[ 0.03 -0.28  0.11 -1.10  0.15 -0.15 -0.01  0.90 -1.01 -0.58 -1.21 -1.47
 -0.98  0.62 -0.11 -0.84  0.19  0.44  0.43 -0.27  0.04  0.26  0.20  0.06
 -0.20  2.38  1.81 -0.17 -0.56  0.39 -2.06 -0.30  0.05 -0.30 -1.49 -0.54
  0.84 -0.75 -0.22  0.60  0.48  0.75 -1.88 -0.14 -0.14  0.50 -0.45] : [65]:(33)
[-0.10  0.39  0.13 -1.36 -0.09  0.42  0.17  0.75 -0.91 -0.07 -0.71 -0.91
 -0.70  0.98 -0.81 -0.60  1.14  0.49  0.46  0.20  0.79 -0.32 -0.62  0.61
  0.18  0.39  1.20  0.01 -1.17  0.00 -1.90 -0.70  0.20 -0.35 -0.30 -0.43
  0.81 -0.63  0.07  0.35 -0.37  0.42 -2.53 -0.46  0.54  0.14 -0.09] : [65]:(33)
[ 1.47 -0.49 -0.31 -0.49 -0.29 -0.02  0.12  0.81  0.02 -0.42 -0.96 -1.67
 -0.94  0.39 -0.22 -0.78  0.28  0.77 -0.10  0.35  0.04  0.11  0.02  0.07
 -0.35  1.65  2.34 -0.19 -1.17 -0.47 -1.60 -1.85  0.04 -1.08 -0.91 -0.87
  7.34 -0.57 -0.16 -0.01 -0.09  0.54 -0.30 -0.43  0.16  0.15  0.58] : [66]:(34)
[ 1.34 -0.13  0.40 -1.82 -0.02  0.31  0.45  0.57 -1.14  0.86 -0.57 -1.62
 -1.88  0.90  0.00 -1.30  0.40  0.85  0.67  0.61  0.26 -0.16  0.29 -0.02
  0.33  1.34  1.82  0.10  2.17  1.88 -4.33 -0.12  0.44 -0.43 -0.68  0.32
  1.95 -1.38  0.18  1.19 -0.28  0.90 -3.92 -0.32  1.51  0.86  0.70] : [65]:(37)
[ 0.45  0.49 -0.12 -1.11 -0.19  0.63  0.29  0.57  0.75  0.96 -0.63  0.93
 -0.51 -0.39  0.11 -0.24 -0.23 -0.44 -0.22 -0.16 -0.32  0.49  0.19  0.80
 -0.59  0.24  0.55 -0.87 -1.48 -0.09 -1.57 -0.69 -0.06  0.46  0.11  0.02
  0.42 -0.31  0.11  0.63  0.20  0.79 -2.98 -0.49  0.80  0.35  0.48] : [63]:(39)
[ 0.10  0.18 -0.06 -1.32 -0.14  0.25  0.47 -0.12 -0.24  0.24 -1.50 -0.82
 -1.40  1.54 -0.62 -1.37 -1.23  0.33  0.03  0.15  0.66  0.25 -0.18 -0.50
 -0.39  1.08  1.68 -0.69 -1.30  0.05 -1.69 -0.90  0.07 -0.51 -0.12 -0.26
  0.89 -0.59 -0.17  0.31  0.48  0.39 -2.85 -0.26  0.72  0.31  0.33] : [66]:(34)
[ 0.70 -0.25 -0.10 -2.04 -0.40  0.21  0.16  0.34  0.76  0.02 -1.06 -0.82
 -1.24  0.74 -0.55 -2.15  0.22  1.09  0.22  0.56  0.20 -0.62 -0.10 -0.82
 -0.08 -0.03  1.65 -0.17 -1.29  0.57 -2.74  0.46 -0.05 -0.24 -0.27 -0.61
  1.15 -0.31  0.39  0.32  0.04  0.74 -4.31 -0.88 -0.09  1.07  0.52] : [61]:(43)
[-0.07 -0.04  0.50 -1.13  0.58  0.18  0.11  1.07 -0.98 -0.05 -1.57 -1.11
 -0.39  0.33 -0.39 -0.38  0.01  0.62  0.08 -0.14 -0.11  0.18  0.37  0.08
  0.40  0.55  2.43  0.07 -0.24  0.68 -3.00  0.00  0.09 -0.63  0.04 -0.68
  0.87 -1.04 -0.03  0.49 -0.15  0.18 -2.44 -1.12  1.14  0.39  0.68] : [65]:(33)
[ 0.82  0.89 -0.12 -1.75 -0.96  0.28  0.78  0.42  0.59  0.05 -0.19 -1.46
 -0.55  0.71 -0.30 -0.29 -0.40  1.31  0.08  0.42  1.03  0.60  0.20  0.85
 -0.15  1.12  1.49 -0.48 -0.86  0.91 -2.47 -0.88 -0.11  0.49 -0.50 -0.27
  1.34  0.12 -0.41  0.20 -0.31 -0.16 -5.25 -0.66  0.46  0.96  0.48] : [63]:(39)
[-0.01 -0.04  0.31 -1.61 -0.38 -0.37 -0.06 -0.52  0.81 -0.24 -1.51 -1.07
 -1.28  0.91  0.45 -0.86 -0.51  0.71  0.21 -0.16  0.61  0.07  0.17 -0.97
 -0.17  0.60  1.96 -7.34 -0.85  0.92 -2.64 -0.78  0.05  0.22  0.17 -0.86
  0.42 -1.14 -2.50  0.23 -0.73  0.29 -6.59  0.18 -0.68  0.93  0.44] : [61]:(43)
[ 0.55  0.02 -0.97 -0.91 -0.12  0.19 -0.41  0.22  1.95  0.32 -1.06 -0.88
 -0.80  0.31  0.18  0.49  0.73  0.58  0.21  0.35 -0.01 -0.34  0.01 -0.23
  0.04  0.34  0.48 -0.15 -0.96  0.41 -4.00  0.47 -0.10  0.64  0.48 -1.15
  0.78  0.13 -0.16  0.38 -0.95  0.68 -3.02 -0.89  0.14  0.60  0.59] : [61]:(26)
[ 0.81  0.43  0.14 -0.91  0.26  0.40  0.38 -0.22 -1.26 -0.21 -0.28 -0.82
  0.99 -0.24 -0.07 -0.70  0.06 -0.13 -0.31 -0.29 -0.41 -1.24 -1.16  0.33
  0.04 -0.37  1.14  1.08 -1.36  0.86 -3.49 -0.26 -0.02 -0.24 -0.90  1.28
  0.51 -0.05 -0.15  0.21  0.00  0.82  1.10 -0.62  0.61  0.44 -0.18] : [66]:(34)
[ 0.22  0.00  0.36 -1.08 -0.21  0.02  0.13  0.61 -1.02  0.01 -1.06 -1.17
 -0.66 -0.84 -0.08 -0.47 -0.11  0.10 -0.32  0.05 -0.31  0.09  0.31 -0.08
 -0.69  0.69  1.29 -0.36 -0.89 -0.09 -1.61 -0.97  0.51 -1.25 -0.74 -0.02
  0.54 -0.71  0.39 -0.21  0.15  0.63 -0.87 -0.49  0.17  0.33  0.36] : [66]:(25)

[ 0.29 -0.27  0.03 -0.01  0.16 -0.35 -0.45  0.08 -0.18  0.39 -0.37  0.21
  0.09 -0.39  1.73  0.03 -0.35 -0.02  0.01 -0.36 -0.59 -0.34 -0.10  0.03
  0.44  0.29  0.13 -0.20  0.40 -0.14 -0.13  0.15 -0.02 -1.07 -0.15  0.41
  0.16  0.55  0.10  0.24  0.13  0.62  0.78  0.03  0.10 -0.51  0.00] : <56>:(71)
[ 0.00 -0.39 -0.04  0.02 -0.45 -0.19 -1.17 -0.08 -0.01  0.27  0.01  0.22
 -0.35  0.18 -0.65  0.11  0.70  0.13  0.43  0.44 -0.24 -0.33  0.19 -0.67
  0.13  0.28 -0.24 -0.18  0.14 -0.30  0.40  0.12 -0.61 -0.56  0.26 -0.34
  0.84  0.35 -0.06  0.55  0.76  0.19  0.51  0.88 -0.11  0.38  0.22] : <54>:(81)
[ 0.52 -0.76  0.84  0.15  0.32 -0.15 -0.33  0.00 -0.66  0.69 -0.44  0.36
  0.81 -0.77  1.75  0.28 -0.46  0.02  0.26 -1.16 -0.51 -0.48 -0.13 -0.50
  0.55  0.76 -0.25 -0.24  0.68  0.22  0.48 -0.08 -0.39 -1.11  0.13 -0.22
 -0.12  0.28 -0.14  0.28  0.10  0.52  0.89 -0.18  0.05  0.17  0.21] : <56>:(71)
[-0.16  0.41  0.15 -0.40  0.20  0.05 -0.34 -0.16 -0.37  0.19  0.13 -0.24
  1.02  0.24 -0.32  0.20  0.15 -0.35  0.84  0.33 -0.22 -0.16  0.28 -0.02
  0.09  0.00 -0.10  0.06  0.05  0.68  0.58  0.00  0.43  0.15 -0.02  0.16
  0.82  0.55 -0.35 -0.04 -0.82 -0.43 -0.24  1.40  0.02 -0.09  0.11] : <50>:(92)
[ 0.03 -0.31 -0.13  0.12 -0.31 -0.09 -0.69 -0.22  0.12  0.28 -0.37  0.22
  0.04 -0.01 -0.89  0.33  0.17  0.26  0.21  0.43 -0.43 -0.45  0.14 -0.65
  0.28  0.50 -0.37 -0.13  0.20 -0.42  0.23 -0.04 -0.17 -0.22 -0.04 -0.27
  0.35  0.12 -0.22  0.24  0.92 -0.13  0.47  0.45 -0.15  0.08  0.08] : <54>:(81)
[-0.16  0.00 -0.29 -0.57 -0.17 -0.07 -0.19 -0.18  0.13  0.09  0.19  0.01
  0.06  0.68 -1.15  0.13  0.27  0.10 -0.04  0.91 -0.05 -0.21 -0.11  0.48
 -0.15 -0.08 -0.02  0.06 -0.38 -0.28 -0.32  0.09  0.21 -0.42 -0.79  0.25
  0.22  0.06 -0.05  0.04  0.39 -0.29 -0.10  0.09 -0.18 -0.14 -0.08] : <57>:(75)
[ 0.03 -0.35  0.19  0.12 -0.37  0.13 -0.92  0.10 -0.68  0.09 -0.22 -0.32
  0.09  0.15  1.18  0.12 -0.32 -0.43  0.27 -0.15  0.02 -0.31 -0.06 -0.49
 -0.05  0.03  0.09 -0.07  0.05  0.44  0.30  0.14 -0.15 -0.55  0.34  0.05
  0.14  0.58  0.08  0.36 -0.16  0.63  0.83  0.20  0.10  0.18  0.37] : <56>:(74)
[ 0.02 -0.09 -0.59 -0.10 -0.20 -0.27 -1.38  0.71  0.01  0.18 -0.16 -0.24
 -0.39  0.38  0.49  0.34  0.69 -0.31  0.53  0.33  0.06 -0.24 -0.06 -0.02
  0.17  0.54  0.26 -0.59 -0.27  0.15  0.26  0.23 -0.26 -0.68 -0.18 -0.56
  0.45  0.57  0.20  0.69 -0.04  0.50  0.71  0.94 -0.44  0.12  0.70] : <56>:(74)
[ 0.11  0.36  0.10 -0.36  0.06  0.14 -0.03  0.24 -0.76 -0.10  0.04 -0.01
  0.77 -0.17 -0.29  0.16  0.32 -0.07  0.67  0.10  0.38  0.16 -0.11 -0.13
 -0.06 -0.22  0.14 -0.12 -0.11  0.46  0.04 -0.47  0.26  0.12 -0.14  0.28
  0.24  0.34 -0.08 -0.15 -0.24 -0.37 -0.42  0.36  0.11 -0.14  0.11] : <50>:(83)
[-0.03  0.58  0.62  0.14 -0.16  0.30 -0.62 -0.51  0.24  0.12  0.49 -0.05
  1.01 -0.23 -0.78 -0.22  0.31  0.01  0.28  0.35 -0.23 -0.26  0.09 -0.12
  0.36 -0.17 -0.49  0.21  0.26  0.01  0.51 -0.35 -0.06 -0.11 -0.25  0.08
  0.63  0.02 -0.24 -0.11 -0.02 -0.38 -0.16  1.07 -0.30  0.04  0.24] : <50>:(92)
[ 0.13 -0.14 -0.05  0.30 -0.36 -0.31 -0.69  0.05  0.28  0.46 -0.29 -0.25
 -0.10  0.50  0.51  0.09  0.40 -0.23  0.18  0.40 -0.08 -0.10  0.10 -0.10
  0.08  0.24  0.47 -0.16  0.13  0.45  0.12  0.47 -0.07 -0.44  0.47 -0.36
  0.57  0.19  0.17  0.42 -0.05  0.37  0.42  0.29 -0.56 -0.61  0.03] : <56>:(74)
[-0.05 -0.89  0.39  0.05 -0.29  0.33 -0.96 -0.45  0.11  0.08 -0.40  0.11
 -0.25 -0.56 -0.82  0.16  0.29  0.36  0.00  0.35 -0.13 -0.45  0.16 -0.68
  0.16  0.02 -0.62  0.01  0.16 -0.99  0.53  0.18 -0.31 -1.05  0.07 -0.17
 -0.04  0.90 -0.09  0.26  1.33  0.43  0.39 -0.15  0.04  0.31  0.17] : <54>:(87)
[-0.23  0.28 -0.96 -0.52 -0.02  0.05  0.35  0.09 -0.10 -0.03  0.78  0.06
 -0.27  0.64 -1.04  0.28  0.13  0.20  0.13  0.32 -0.13  0.00 -0.03 -0.03
 -0.16 -0.14 -0.23 -0.28 -0.39 -0.02  0.12  0.13  0.23  0.09 -0.27  0.25
  0.17 -0.07 -0.37  0.30  0.31 -0.68 -0.19  0.04  0.13 -0.29  0.19] : <57>:(75)
[-0.13  0.29 -0.75 -0.32 -0.20  0.15 -0.69  0.03 -0.34  0.13  0.21  0.26
  0.20 -0.02 -0.47  0.21  0.47 -0.12  0.74 -0.07  0.58  0.23 -0.23 -0.05
  0.73 -0.29 -0.01 -0.48  0.19  0.41  0.77 -0.13 -0.02  0.38  0.27  0.09
 -0.01  0.40 -0.09  0.15 -0.34 -0.41  0.08  0.38 -0.11  0.05  0.17] : <50>:(83)
[-0.31 -0.11 -0.95 -0.12 -0.06  0.11 -0.54  0.04  0.07  0.23  0.74 -0.32
 -0.13  1.00 -1.75 -0.27  0.54  0.27  0.14  1.14 -0.19 -0.42  0.11 -0.31
 -0.26 -0.36 -0.44 -0.02 -0.68 -0.50 -0.39  0.33  0.25 -0.59 -0.55  0.12
  0.65 -0.24 -0.42  0.62  0.81 -0.65 -0.41  0.44  0.26 -0.14 -0.03] : <57>:(73)
[-0.27 -0.45 -0.49 -0.25  0.10 -0.07 -0.01 -0.36  0.20 -0.06  0.51 -0.06
  0.09  0.71 -1.41  0.11  0.11  0.21  0.13  0.87 -0.33 -0.19  0.20 -0.03
 -0.22 -0.11 -0.58  0.39 -0.39 -0.46 -0.15  0.17  0.32 -0.44 -0.54  0.50
  0.54 -0.14 -0.34 -0.11  0.48 -0.29 -1.75  0.31  0.06 -0.12 -0.05] : <57>:(73)
[ 1.75 -0.19 -0.35 -0.16  0.15 -0.19 -0.90  0.45 -0.22  0.18 -0.32 -0.10
  0.18 -0.09  1.32  0.12  0.36 -0.34  0.45  0.31  0.09 -0.35  0.02 -0.28
 -0.14  0.21  0.45 -0.37 -0.08  0.26 -0.06  0.61  0.21 -0.72  0.40 -0.32
  0.13  0.27  0.13  0.11 -0.26  0.71  0.18  0.00 -0.08  0.01  0.50] : <56>:(74)
